Below is a small trained network, with its code and all its weights. Each question gives an input and a class and asks what happens when units are switched off, that is, made to give their printed mean instead of their output.

import numpy as np


def w(rows, s, z=0):
    codes = np.array(rows[::2]) - 128.0
    scale = np.full(codes.shape[1], s)
    scale[-1] = z or s
    return codes * scale


def f(y):
    return y / 2 * (1 + np.tanh(0.7978845608 * (y + 0.044715 * y**3)))


def log_softmax(a):
    a = a - a.max(-1, keepdims=True)
    return a - np.log(np.exp(a).sum(-1, keepdims=True))


def net(x, mask):
    res = np.array(x, float).reshape(1, 8) / 4 @ E
    y = f(res @ A[0][:, :-1].T + A[0][:, -1])
    res = res + np.where(mask, y, B[0][:, -1]) @ B[0][:, :-1]
    return log_softmax(res[-1] @ U[:, :-1].T + U[:, -1])


A, B = {}, {}
E = w([
[121,126,130,127,126],'x0',
[121,221,42,111,146],'x1',
[127,129,128,129,125],'x2',
[120,130,126,136,123],'x3',
[50,100,84,253,101],'x4',
[128,78,56,55,11],'x5',
[121,126,124,133,125],'x6',
[132,45,70,103,232],'x7',
],0.0069)
A[0] = w([
[186,61,103,99,139,171],'neuron 0',
[106,152,136,149,90,120],'neuron 1',
[151,135,163,154,155,108],'neuron 2',
[109,168,193,11,145,144],'neuron 3',
[206,71,168,149,112,169],'neuron 4',
[126,163,147,122,97,56],'neuron 5',
[187,76,104,107,28,72],'neuron 6',
[102,112,101,81,85,47],'neuron 7',
[137,90,78,118,81,139],'neuron 8',
[126,74,215,132,132,86],'neuron 9',
[86,207,84,115,154,114],'neuron 10',
[113,92,99,94,183,75],'neuron 11',
[136,75,183,143,113,102],'neuron 12',
[195,94,59,142,173,23],'neuron 13',
[120,56,79,122,181,76],'neuron 14',
[134,177,155,148,75,109],'neuron 15',
[92,101,114,98,178,10],'neuron 16',
[143,148,153,53,155,172],'neuron 17',
[144,173,156,125,85,28],'neuron 18',
[54,125,90,174,123,254],'neuron 19',
[136,47,196,149,91,70],'neuron 20',
[85,142,184,157,207,160],'neuron 21',
],0.012,0.0032)
B[0] = w([
[78,168,136,154,91,213],'neuron 0',
[192,64,164,144,143,163],'neuron 1',
[94,199,123,55,85,159],'neuron 2',
[71,24,144,193,124,226],'neuron 3',
[86,103,86,118,139,204],'neuron 4',
[212,131,138,162,101,141],'neuron 5',
[75,207,154,106,153,222],'neuron 6',
[98,162,174,88,93,164],'neuron 7',
[98,225,223,111,251,193],'neuron 8',
[170,162,50,127,109,207],'neuron 9',
[190,100,35,72,176,184],'neuron 10',
[210,176,170,218,39,178],'neuron 11',
[183,201,63,23,165,186],'neuron 12',
[181,162,135,163,47,169],'neuron 13',
[195,154,151,178,1,215],'neuron 14',
[190,90,121,129,29,186],'neuron 15',
[193,156,159,126,62,146],'neuron 16',
[31,68,79,178,125,200],'neuron 17',
[202,151,139,201,96,155],'neuron 18',
[107,52,161,98,186,253],'neuron 19',
[205,84,72,47,161,216],'neuron 20',
[51,185,161,47,78,237],'neuron 21',
],0.0062,0.0063)
U = w([
[118,124,117,125,127,253],'0',
[189,138,162,172,89,59],'1',
[79,197,163,100,156,52],'2',
[161,120,6,74,154,36],'3',
[113,115,120,129,140,182],'4',
[114,113,128,132,154,184],'5',
[109,111,124,134,151,156],'6',
[86,53,134,175,156,57],'7',
],0.015,0.0063)

Each question gives the input, the list of numbers given to net, and the class t.
The units are the neurons (one row each of A and B). Each row of codes is followed by its name. A weight is (code - 128) times the scale printed after its matrix; where a second scale follows, it is the last column's (A, B and U).
mask holds one flag per neuron, in row order. A switched-off neuron (its flag False) gives its mean, the last column of its row in B, instead of its output. The means were averaged over made-up inputs and are rounded, as every weight is.
A unit's drop is (log p(t) with every unit on - log p(t) with that unit switched off) / (log p(t) with every unit on - log p(t) with every unit switched off).
The circuit of an input: a set's keep is (log p(t) with only the set's units on - log p(t) with every unit switched off) / (log p(t) with every unit on - log p(t) with every unit switched off). Starting from the 12 units with the biggest drops (on a tie, the unit counted first), units are removed one at a time, each time the one whose removal leaves the highest keep (on an exact tie, the one counted first), for as long as the keep stays at least 0.8.
units of the circuit, in order: the units of the circuit, biggest drop first
unit that matters most: the unit with the biggest drop
k most important neurons: the k neurons with the biggest drops, biggest first
drop of u: that unit's drop, to one decimal
input [-2,5,6,0,7,8,-7,7], class 2: units of the circuit, in order	(neuron 8; neuron 7)
input [2,8,4,-2,7,-2,-2,-1], class 3: 2 most important neurons	(neuron 10; neuron 3)
input [2,6,2,-4,3,-5,-7,-8], class 1: unit that matters most	neuron 15
input [8,-4,-8,-5,-7,8,-5,6], class 2: units of the circuit, in order	(neuron 6; neuron 8)
input [1,-8,-4,-4,-8,3,7,-7], class 3: units of the circuit, in order	(neuron 20; neuron 12)
input [7,-1,-2,-5,-8,-1,6,-5], class 7: units of the circuit, in order	(neuron 3; neuron 17)
input [-2,1,7,5,-5,0,7,-8], class 1: 2 most important neurons	(neuron 18; neuron 15)
input [-2,7,3,4,4,5,-8,-8], class 1: 2 most important neurons	(neuron 15; neuron 18)
input [4,-5,-2,1,1,-1,-5,6], class 1: 2 most important neurons	(neuron 14; neuron 11)
input [-7,-4,-2,6,2,-4,-5,7], class 1: units of the circuit, in order	(neuron 14; neuron 11)
input [-4,-3,0,1,3,8,-5,1], class 2: units of the circuit, in order	(neuron 8; neuron 6)
input [-3,-5,5,6,-5,2,2,7], class 1: 2 most important neurons	(neuron 11; neuron 14)
input [-4,2,4,1,3,4,-3,-7], class 1: units of the circuit, in order	(neuron 15; neuron 18)
input [-2,-4,-7,1,-1,-7,-6,2], class 2: units of the circuit, in order	(neuron 21)
input [2,-1,0,-1,-5,7,3,-3], class 2: 3 most important neurons	(neuron 6; neuron 8; neuron 7)
input [-2,-8,-1,4,8,-5,1,0], class 3: units of the circuit, in order	(neuron 20; neuron 12; neuron 9)
input [2,-2,-4,-5,-8,8,8,5], class 2: 2 most important neurons	(neuron 6; neuron 8)
input [-1,1,-7,-1,1,-8,1,7], class 2: 2 most important neurons	(neuron 21; neuron 2)
input [6,5,5,8,-7,5,6,2], class 0: 2 most important neurons	(neuron 3; neuron 19)
input [3,-5,4,4,-2,-4,-1,1], class 3: unit that matters most	neuron 9
input [-5,-3,3,-6,-2,-8,8,-1], class 2: 2 most important neurons	(neuron 21; neuron 2)
input [-3,-7,-5,-6,-8,4,3,4], class 7: 3 most important neurons	(neuron 3; neuron 17; neuron 21)
input [-5,5,-6,7,4,0,-7,8], class 1: drop of neuron 14	0.2
input [5,-8,1,7,-2,-5,4,1], class 3: drop of neuron 20	0.2
input [-3,2,2,2,5,6,2,-5], class 2: drop of neuron 17	0.1
